Below is a small trained network, with its code and all its weights. Each question gives an input and a class and asks what happens when units are switched off, that is, made to give their printed mean instead of their output.

import numpy as np


def w(rows, s, z=0):
    codes = np.array(rows[::2]) - 128.0
    scale = np.full(codes.shape[1], s)
    scale[-1] = z or s
    return codes * scale


def norm(h):
    return h / np.sqrt((h * h).mean(-1, keepdims=True) + 1e-5)


def f(y):
    return np.maximum(y, 0)


def log_softmax(a):
    a = a - a.max(-1, keepdims=True)
    return a - np.log(np.exp(a).sum(-1, keepdims=True))


def net(x, mask):
    res = np.array(x, float).reshape(1, 8) / 4 @ E
    u = 0
    for l in range(4):
        y = f(norm(res) @ A[l][:, :-1].T + A[l][:, -1])
        res = res + np.where(mask[u : u + 3], y, B[l][:, -1]) @ B[l][:, :-1]
        u += 3
    return log_softmax(norm(res)[-1] @ U[:, :-1].T + U[:, -1])


A, B = {}, {}
E = w([
[113,118,108,132,120,123,132,114],'x0',
[135,126,134,104,107,138,112,119],'x1',
[123,125,122,144,132,135,139,117],'x2',
[150,122,131,129,125,150,129,128],'x3',
[49,105,116,85,134,212,140,213],'x4',
[129,137,142,121,133,128,135,129],'x5',
[122,247,48,117,98,172,153,152],'x6',
[139,111,162,171,23,106,193,167],'x7',
],0.015)
A[0] = w([
[91,70,179,159,20,143,180,247,38],'L0N1',
[160,205,82,145,54,131,186,166,2],'L0N2',
[188,153,137,161,2,103,197,197,19],'L0N3',
],0.015,0.0058)
B[0] = w([
[205,95,116,7,126,191,244,139,255],'L0N1',
[51,192,131,131,146,143,89,83,212],'L0N2',
[29,164,163,212,80,88,111,78,236],'L0N3',
],0.013)
A[1] = w([
[25,81,143,119,137,221,112,200,9],'L1N1',
[56,7,149,128,142,151,100,191,3],'L1N2',
[111,60,201,178,7,79,206,162,143],'L1N3',
],0.019,0.0018)
B[1] = w([
[97,127,131,140,135,111,51,236,234],'L1N1',
[96,104,169,43,157,164,170,108,195],'L1N2',
[251,98,79,136,142,49,103,164,251],'L1N3',
],0.015,0.013)
A[2] = w([
[122,156,156,118,158,78,104,33,210],'L2N1',
[132,1,190,110,203,112,83,90,225],'L2N2',
[120,180,109,120,21,166,203,171,7],'L2N3',
],0.02,0.002)
B[2] = w([
[161,102,148,166,148,205,155,14,221],'L2N1',
[5,180,172,198,51,85,169,101,250],'L2N2',
[3,101,200,151,166,146,79,135,211],'L2N3',
],0.011,0.015)
A[3] = w([
[177,213,47,93,198,229,67,79,123],'L3N1',
[139,164,94,201,7,159,166,174,4],'L3N2',
[203,176,23,106,177,156,26,212,91],'L3N3',
],0.02,0.0031)
B[3] = w([
[214,98,110,41,149,174,254,199,254],'L3N1',
[100,95,150,103,132,173,59,75,161],'L3N2',
[167,146,54,229,148,189,36,82,216],'L3N3',
],0.016,0.01)
U = w([
[126,168,136,184,108,103,123,13,217],'0',
[197,103,107,51,118,147,221,142,191],'1',
[38,133,146,89,110,122,106,198,162],'2',
[146,165,48,136,159,195,65,181,5],'3',
[228,93,96,141,97,4,102,112,23],'4',
],0.016,0.0032)

Each question gives the input, the list of numbers given to net, and the class t.
The units are the neurons (one row each of A and B). Each row of codes is followed by its name. A weight is (code - 128) times the scale printed after its matrix; where a second scale follows, it is the last column's (A, B and U).
mask holds one flag per neuron, layer by layer. A switched-off neuron (its flag False) gives its mean, the last column of its row in B, instead of its output. The means were averaged over made-up inputs and are rounded, as every weight is.
A unit's drop is (log p(t) with every unit on - log p(t) with that unit switched off) / (log p(t) with every unit on - log p(t) with every unit switched off).
The circuit of an input: a set's keep is (log p(t) with only the set's units on - log p(t) with every unit switched off) / (log p(t) with every unit on - log p(t) with every unit switched off). Starting from all 12 units, units are removed one at a time, each time the one whose removal leaves the highest keep (on an exact tie, the one counted first), for as long as the keep stays at least 0.8.
units of the circuit, in order: the units of the circuit, biggest drop first
unit that matters most: the unit with the biggest drop
k most important neurons: the k neurons with the biggest drops, biggest first
k most important neurons of layer l: the k neurons of layer l with the biggest drops, biggest first
drop when u is switched off: that unit's drop, to one decimal
input [8,-8,6,3,1,-6,-6,-4], class 2: 2 most important neurons -> (L0N3; L1N2)
input [8,7,0,1,8,2,6,-1], class 3: 2 most important neurons -> (L1N1; L3N3)
input [6,-6,-6,5,-3,6,-7,6], class 4: unit that matters most -> L1N3
input [1,0,-5,-7,-3,-3,0,8], class 4: 2 most important neurons -> (L1N3; L0N1)
input [1,-1,-6,-7,0,3,6,-8], class 1: 2 most important neurons -> (L3N1; L1N1)
input [7,4,3,-8,-8,-2,0,5], class 4: 2 most important neurons -> (L1N3; L2N2)
input [-4,-6,-8,-3,-3,2,7,-1], class 1: units of the circuit, in order -> (L3N1; L2N2)
input [-1,-8,-4,-4,0,-8,7,7], class 0: 2 most important neurons -> (L0N3; L1N1)
input [-3,5,7,-5,4,2,5,0], class 3: units of the circuit, in order -> (L2N2; L3N3)
input [2,-3,-4,-5,4,-8,-1,1], class 1: 2 most important neurons -> (L0N1; L0N2)
input [2,-7,-2,7,-1,-2,0,3], class 4: 2 most important neurons -> (L0N3; L1N3)
input [7,-7,8,-6,-2,-8,7,-7], class 1: 2 most important neurons of layer 1 -> (L1N1; L1N3)
input [-6,8,0,2,-1,0,-6,5], class 4: 2 most important neurons -> (L1N3; L3N1)
input [-6,-4,0,-3,-1,-3,1,3], class 0: units of the circuit, in order -> (L0N3)
input [6,-1,-6,8,0,3,-2,5], class 4: 3 most important neurons -> (L1N3; L0N3; L3N1)
input [4,0,4,0,-8,4,0,6], class 4: 2 most important neurons of layer 1 -> (L1N3; L1N2)
input [0,-8,5,2,0,-4,3,1], class 0: 2 most important neurons -> (L1N3; L0N3)
input [-8,1,5,-6,0,-3,0,-8], class 0: 4 most important neurons -> (L0N1; L2N2; L0N2; L1N1)
input [4,8,-5,1,-1,-7,1,6], class 0: 2 most important neurons of layer 1 -> (L1N1; L1N3)
input [3,-8,-6,-2,-7,4,4,0], class 1: 3 most important neurons -> (L2N2; L3N1; L2N3)
input [4,0,6,5,-3,8,7,-6], class 1: unit that matters most -> L3N1
input [1,-5,7,5,8,-8,2,-1], class 3: units of the circuit, in order -> (L1N1; L3N3)
input [1,-7,5,0,-7,-5,1,0], class 1: 4 most important neurons -> (L2N2; L0N3; L3N1; L1N3)
input [5,-3,-3,8,0,-1,3,-6], class 1: 2 most important neurons -> (L3N1; L1N1)
input [-1,6,0,3,-1,8,1,7], class 0: 2 most important neurons of layer 0 -> (L0N3; L0N2)
input [6,-4,-6,4,-1,4,-3,-1], class 0: 2 most important neurons of layer 0 -> (L0N1; L0N3)
input [2,-4,4,-5,-4,-2,-5,7], class 4: most important neuron of layer 1 -> (L1N3)
input [3,1,-6,-1,2,6,4,-1], class 3: 2 most important neurons of layer 0 -> (L0N3; L0N1)
input [7,-5,4,3,8,-5,0,3], class 1: 2 most important neurons of layer 0 -> (L0N1; L0N2)
input [-8,6,1,8,0,8,-7,-5], class 0: drop when L3N3 is switched off -> -0.1
